Here is a tiny trained network, its code and every weight. The questions are about switching its units off for an input and a target symbol, where a switched-off unit gives its printed mean instead of its output.

import numpy as np


def w(rows, s, z=0):
    codes = np.array(rows[::2]) - 128.0
    scale = np.full(codes.shape[1], s)
    scale[-1] = z or s
    return codes * scale


def norm(h):
    return h / np.sqrt((h * h).mean(-1, keepdims=True) + 1e-5)


def softmax(a):
    e = np.exp(a - a.max(-1, keepdims=True))
    return e / e.sum(-1, keepdims=True)


def log_softmax(a):
    a = a - a.max(-1, keepdims=True)
    return a - np.log(np.exp(a).sum(-1, keepdims=True))


def net(x, mask):
    ids = ['ΔΠΦαεζητ'.index(c) for c in x.split()]
    T = len(ids)
    res = E[ids] + P[:T]
    u = 0
    for l in range(2):
        r = norm(res)
        for j in range(3):
            rows = slice(2 * j, 2 * j + 2)
            q, k, v = (r @ M[l][rows].T for M in (Q, K, V))
            z = softmax(np.where(np.tri(T) > 0, q @ k.T / 2**0.5, -1e9)) @ v
            o = O[l][rows]
            res = res + np.where(mask[u + j], z, o[:, -1]) @ o[:, :-1]
        u += 3
    return log_softmax(norm(res)[-1] @ U[:, :-1].T + U[:, -1])


Q, K, V, O = {}, {}, {}, {}
E = w([
[151,114,128,166,106],'Δ',
[78,154,210,102,1],'Π',
[130,175,120,153,118],'Φ',
[150,111,127,168,107],'α',
[150,95,138,153,137],'ε',
[130,154,128,149,148],'ζ',
[121,72,187,156,198],'η',
[141,115,136,101,192],'τ',
],0.026)
P = w([
[118,75,80,254,106],'0',
[132,94,117,228,102],'1',
[132,125,140,181,95],'2',
[133,140,149,160,94],'3',
[130,147,155,145,93],'4',
[129,151,157,137,98],'5',
[127,152,155,130,101],'6',
[126,154,157,124,102],'7',
[124,155,157,118,102],'8',
[124,159,160,113,102],'9',
[123,163,164,107,101],'10',
],0.0097)
Q[0] = w([
[116,78,92,94,102],'0.h1',
[175,83,157,110,132],'0.h1',
[133,69,155,146,150],'0.h2',
[150,107,103,37,166],'0.h2',
[165,84,82,86,2],'0.h3',
[161,85,152,162,144],'0.h3',
],0.014)
K[0] = w([
[141,21,190,97,226],'0.h1',
[162,65,107,195,178],'0.h1',
[106,79,171,150,128],'0.h2',
[117,84,109,37,190],'0.h2',
[184,100,122,67,35],'0.h3',
[147,11,146,145,158],'0.h3',
],0.011)
V[0] = w([
[195,131,202,116,86],'0.h1',
[1,148,162,79,156],'0.h1',
[146,134,179,149,159],'0.h2',
[97,95,193,79,197],'0.h2',
[184,157,111,205,55],'0.h3',
[118,168,64,101,110],'0.h3',
],0.0083)
O[0] = w([
[81,125,108,79,120,154],'0.h1',
[189,90,130,187,122,31],'0.h1',
[140,47,99,45,123,197],'0.h2',
[27,250,125,32,85,106],'0.h2',
[119,123,106,1,146,162],'0.h3',
[93,127,212,104,140,2],'0.h3',
],0.0073,0.0067)
Q[1] = w([
[182,160,119,159,99],'1.h1',
[159,76,150,199,117],'1.h1',
[84,83,152,194,89],'1.h2',
[90,122,253,153,121],'1.h2',
[152,159,135,220,50],'1.h3',
[129,80,159,153,164],'1.h3',
],0.014)
K[1] = w([
[232,210,174,150,48],'1.h1',
[161,60,76,244,136],'1.h1',
[22,106,209,157,98],'1.h2',
[63,196,182,102,178],'1.h2',
[250,119,102,147,55],'1.h3',
[120,72,107,130,162],'1.h3',
],0.011)
V[1] = w([
[166,190,100,127,151],'1.h1',
[106,176,2,163,61],'1.h1',
[231,176,159,143,155],'1.h2',
[85,130,236,92,155],'1.h2',
[146,149,136,63,118],'1.h3',
[80,169,221,166,215],'1.h3',
],0.0082)
O[1] = w([
[157,66,88,142,93,99],'1.h1',
[136,52,231,255,171,67],'1.h1',
[69,168,81,52,95,135],'1.h2',
[149,98,66,185,116,77],'1.h2',
[118,101,76,191,188,2],'1.h3',
[178,208,98,72,45,206],'1.h3',
],0.0062,0.0038)
U = w([
[122,83,88,217,168,254],'Δ',
[190,105,224,54,159,39],'Π',
[135,163,2,101,125,216],'Φ',
[102,146,118,156,131,72],'α',
[101,137,104,152,137,81],'ε',
[114,136,103,157,134,75],'ζ',
[56,139,157,171,60,108],'η',
[112,138,104,156,138,73],'τ',
],0.0094,0.0073)

Each question gives the input, a string of symbols that net reads in full, and the target symbol t.
The units are the heads (2 rows each of Q, K, V and O). Each row of codes is followed by its name. A weight is (code - 128) times the scale printed after its matrix; where a second scale follows, it is the last column's (O and U).
mask holds one flag per head, layer by layer. A switched-off head (its flag False) gives its mean, the last column of its rows in O, instead of its output. The means were averaged over made-up inputs and are rounded, as every weight is.
A unit's drop is (log p(t) with every unit on - log p(t) with that unit switched off) / (log p(t) with every unit on - log p(t) with every unit switched off).
The circuit of an input: a set's keep is (log p(t) with only the set's units on - log p(t) with every unit switched off) / (log p(t) with every unit on - log p(t) with every unit switched off). Starting from all 6 units, units are removed one at a time, each time the one whose removal leaves the highest keep (on an exact tie, the one counted first), for as long as the keep stays at least 0.8.
circuit, biggest first: the units of the circuit, biggest drop first
unit that matters most: the unit with the biggest drop
which heads matter: for each layer, one digit per head in row order, 1 if its drop is at least 0.15 and else 0, layers parted by /
drop of u: that unit's drop, to one decimal
input η ζ η τ ζ α, target Δ: unit that matters most => 1.h3
input η ζ η Δ η η, target Φ: which heads matter => 010 / 100
input η η α Π η η Φ Δ η ε α, target Π: which heads matter => 101 / 010
input η Φ η, target Π: which heads matter => 011 / 111
input α η ζ, target Δ: which heads matter => 000 / 000
input ε ζ ζ η Φ Δ ζ Δ ε α, target Π: which heads matter => 011 / 010
input η Φ η Φ, target Π: which heads matter => 011 / 110
input Δ α η Δ, target Π: which heads matter => 101 / 010
input η Φ ζ α, target Δ: which heads matter => 000 / 101
input η η τ ζ ζ Π ζ ε, target Δ: which heads matter => 001 / 101
input τ η η ζ ζ η ζ ζ ζ ε, target Δ: which heads matter => 101 / 101
input ζ ε η ε, target Π: circuit, biggest first => 1.h2; 0.h3; 1.h1
input η η η η ε ε ε Π η Φ Φ, target Π: drop of 0.h3 => 0.9
input ζ ζ η η τ ε ζ Φ, target Δ: drop of 0.h2 => 0.6
input ζ ε ζ τ η η Δ η Δ, target Π: drop of 0.h3 => 1.0
input ζ α α ζ, target Π: unit that matters most => 0.h3
